Below is a small trained network, with its code and all its weights. Each question gives an input and a class and asks what happens when units are switched off, that is, made to give their printed mean instead of their output.

import numpy as np


def w(rows, s, z=0):
    codes = np.array(rows[::2]) - 128.0
    scale = np.full(codes.shape[1], s)
    scale[-1] = z or s
    return codes * scale


def norm(h):
    return h / np.sqrt((h * h).mean(-1, keepdims=True) + 1e-5)


def f(y):
    return np.maximum(y, 0)


def log_softmax(a):
    a = a - a.max(-1, keepdims=True)
    return a - np.log(np.exp(a).sum(-1, keepdims=True))


def net(x, mask):
    res = np.array(x, float).reshape(1, 8) / 4 @ E
    u = 0
    for l in range(4):
        y = f(norm(res) @ A[l][:, :-1].T + A[l][:, -1])
        res = res + np.where(mask[u : u + 4], y, B[l][:, -1]) @ B[l][:, :-1]
        u += 4
    return log_softmax(norm(res)[-1] @ U[:, :-1].T + U[:, -1])


A, B = {}, {}
E = w([
[133,206,126,71,153,77,200,144],'x0',
[161,84,215,219,74,125,255,114],'x1',
[172,97,187,132,179,30,71,210],'x2',
[128,134,128,124,121,127,128,129],'x3',
[123,131,129,128,122,126,132,131],'x4',
[132,129,129,124,128,130,131,127],'x5',
[128,128,124,126,128,127,127,124],'x6',
[173,43,64,60,97,182,180,240],'x7',
],0.00054)
A[0] = w([
[125,188,117,44,180,48,241,126,31],'L0N1',
[190,95,114,58,51,150,156,160,37],'L0N2',
[110,129,153,166,148,58,102,220,46],'L0N3',
[97,3,109,211,119,166,53,108,5],'L0N4',
],0.002,0.0012)
B[0] = w([
[186,162,190,169,40,219,21,196,255],'L0N1',
[86,115,110,195,205,153,118,171,229],'L0N2',
[185,81,140,63,145,142,136,59,225],'L0N3',
[203,253,198,88,76,163,116,220,253],'L0N4',
],0.0028,0.00087)
A[1] = w([
[98,178,56,43,203,149,70,126,44],'L1N1',
[46,149,67,152,66,172,119,154,172],'L1N2',
[131,152,178,138,93,93,102,22,115],'L1N3',
[143,129,163,173,177,109,252,113,2],'L1N4',
],0.0023,0.00069)
B[1] = w([
[71,82,92,118,9,67,106,104,249],'L1N1',
[200,107,185,85,181,98,161,80,228],'L1N2',
[101,133,56,143,205,148,177,234,228],'L1N3',
[67,80,68,111,12,96,5,100,173],'L1N4',
],0.0019,0.0016)
A[2] = w([
[190,71,148,98,220,98,95,106,11],'L2N1',
[110,91,79,124,204,156,160,189,40],'L2N2',
[141,138,105,85,159,181,196,19,19],'L2N3',
[105,174,80,124,83,252,157,76,213],'L2N4',
],0.0021,0.0012)
B[2] = w([
[210,131,188,21,155,101,245,67,156],'L2N1',
[62,93,83,254,240,218,223,212,152],'L2N2',
[240,53,252,45,221,8,195,73,147],'L2N3',
[187,98,194,128,161,59,87,187,251],'L2N4',
],0.0023,0.0017)
A[3] = w([
[131,216,199,148,179,45,61,108,174],'L3N1',
[189,47,89,32,159,114,99,255,252],'L3N2',
[166,54,203,228,38,107,182,172,178],'L3N3',
[61,194,120,191,235,102,139,115,73],'L3N4',
],0.002,0.0015)
B[3] = w([
[146,77,102,145,112,201,210,155,203],'L3N1',
[93,159,143,192,144,125,180,73,255],'L3N2',
[72,159,46,46,137,102,57,81,207],'L3N3',
[47,6,20,237,219,254,252,253,144],'L3N4',
],0.0021,0.0038)
U = w([
[6,5,4,255,254,253,254,253,143],'0',
[251,254,252,122,8,253,3,253,174],'1',
[2,46,3,6,2,6,2,4,168],'2',
[254,6,255,7,255,3,253,2,9],'3',
],0.0037,0.0011)

Each question gives the input, the list of numbers given to net, and the class t.
The units are the neurons (one row each of A and B). Each row of codes is followed by its name. A weight is (code - 128) times the scale printed after its matrix; where a second scale follows, it is the last column's (A, B and U).
mask holds one flag per neuron, layer by layer. A switched-off neuron (its flag False) gives its mean, the last column of its row in B, instead of its output. The means were averaged over made-up inputs and are rounded, as every weight is.
A unit's drop is (log p(t) with every unit on - log p(t) with that unit switched off) / (log p(t) with every unit on - log p(t) with every unit switched off).
The circuit of an input: a set's keep is (log p(t) with only the set's units on - log p(t) with every unit switched off) / (log p(t) with every unit on - log p(t) with every unit switched off). Starting from the 12 units with the biggest drops (on a tie, the unit counted first), units are removed one at a time, each time the one whose removal leaves the highest keep (on an exact tie, the one counted first), for as long as the keep stays at least 0.8.
units of the circuit, in order: the units of the circuit, biggest drop first
most important unit: the unit with the biggest drop
k most important neurons: the k neurons with the biggest drops, biggest first
k most important neurons of layer l: the k neurons of layer l with the biggest drops, biggest first
input [8,-8,-4,7,-5,-7,4,1], class 1: units of the circuit, in order	[L0N1]
input [-5,8,-4,-2,-2,4,-4,0], class 2: 2 most important neurons	[L3N3; L0N1]
input [7,0,-8,4,-5,2,-4,1], class 3: 3 most important neurons	[L1N2; L0N4; L2N3]
input [-8,-8,3,-2,7,-1,7,-8], class 0: 2 most important neurons of layer 1	[L1N3; L1N4]
input [-3,-7,8,-6,-5,-8,-3,-8], class 0: 3 most important neurons	[L1N2; L1N3; L3N1]
input [8,-8,3,-6,4,8,7,-8], class 0: 3 most important neurons	[L3N1; L0N4; L3N4]
input [2,8,-3,-3,0,3,7,7], class 2: units of the circuit, in order	[L1N4; L3N3]
input [-3,8,-8,-4,-3,5,-5,6], class 2: 2 most important neurons	[L1N4; L3N3]
input [0,-7,-8,-6,-6,-8,-6,1], class 3: units of the circuit, in order	[L1N2; L2N3]
input [8,-6,6,-2,5,-8,2,4], class 1: 2 most important neurons	[L0N1; L3N3]
input [2,-6,1,0,0,3,6,-7], class 0: 2 most important neurons	[L3N4; L1N3]
input [-8,-1,-5,2,0,-1,5,6], class 1: 2 most important neurons	[L0N4; L1N3]
input [-6,7,-8,6,-7,0,6,-2], class 3: units of the circuit, in order	[L2N3; L2N4; L0N1]
input [-3,-4,5,-7,-5,3,3,-3], class 3: 3 most important neurons	[L0N3; L2N1; L3N3]
input [4,3,6,-3,2,0,-1,-7], class 0: 2 most important neurons	[L1N3; L1N2]
input [5,-7,-2,-3,-4,7,3,5], class 2: most important unit	L1N1
input [7,4,-7,-7,-7,-6,7,3], class 1: 3 most important neurons	[L0N1; L0N3; L2N1]
input [7,1,-6,-7,-2,-7,-6,-8], class 0: 2 most important neurons	[L1N3; L3N4]
input [-6,2,-7,8,-4,1,5,0], class 3: 2 most important neurons of layer 2	[L2N3; L2N4]
input [3,1,-3,-8,-1,0,-3,2], class 1: 2 most important neurons	[L0N1; L1N3]
input [5,2,-8,-6,-2,0,0,-6], class 3: units of the circuit, in order	[L2N3]
input [-3,-4,-8,5,1,5,2,5], class 3: 2 most important neurons	[L1N2; L2N3]
input [4,7,-4,4,1,5,-7,-7], class 0: units of the circuit, in order	[L1N3; L3N4]
input [-6,7,7,-8,-4,0,0,4], class 2: units of the circuit, in order	[L3N3; L3N1]
input [-4,6,6,-7,3,-7,-4,5], class 2: 3 most important neurons of layer 3	[L3N3; L3N1; L3N4]
input [-3,-8,4,0,-1,1,1,5], class 2: 2 most important neurons of layer 3	[L3N1; L3N4]
input [-2,0,8,-5,1,7,3,4], class 3: most important neuron of layer 0	[L0N3]
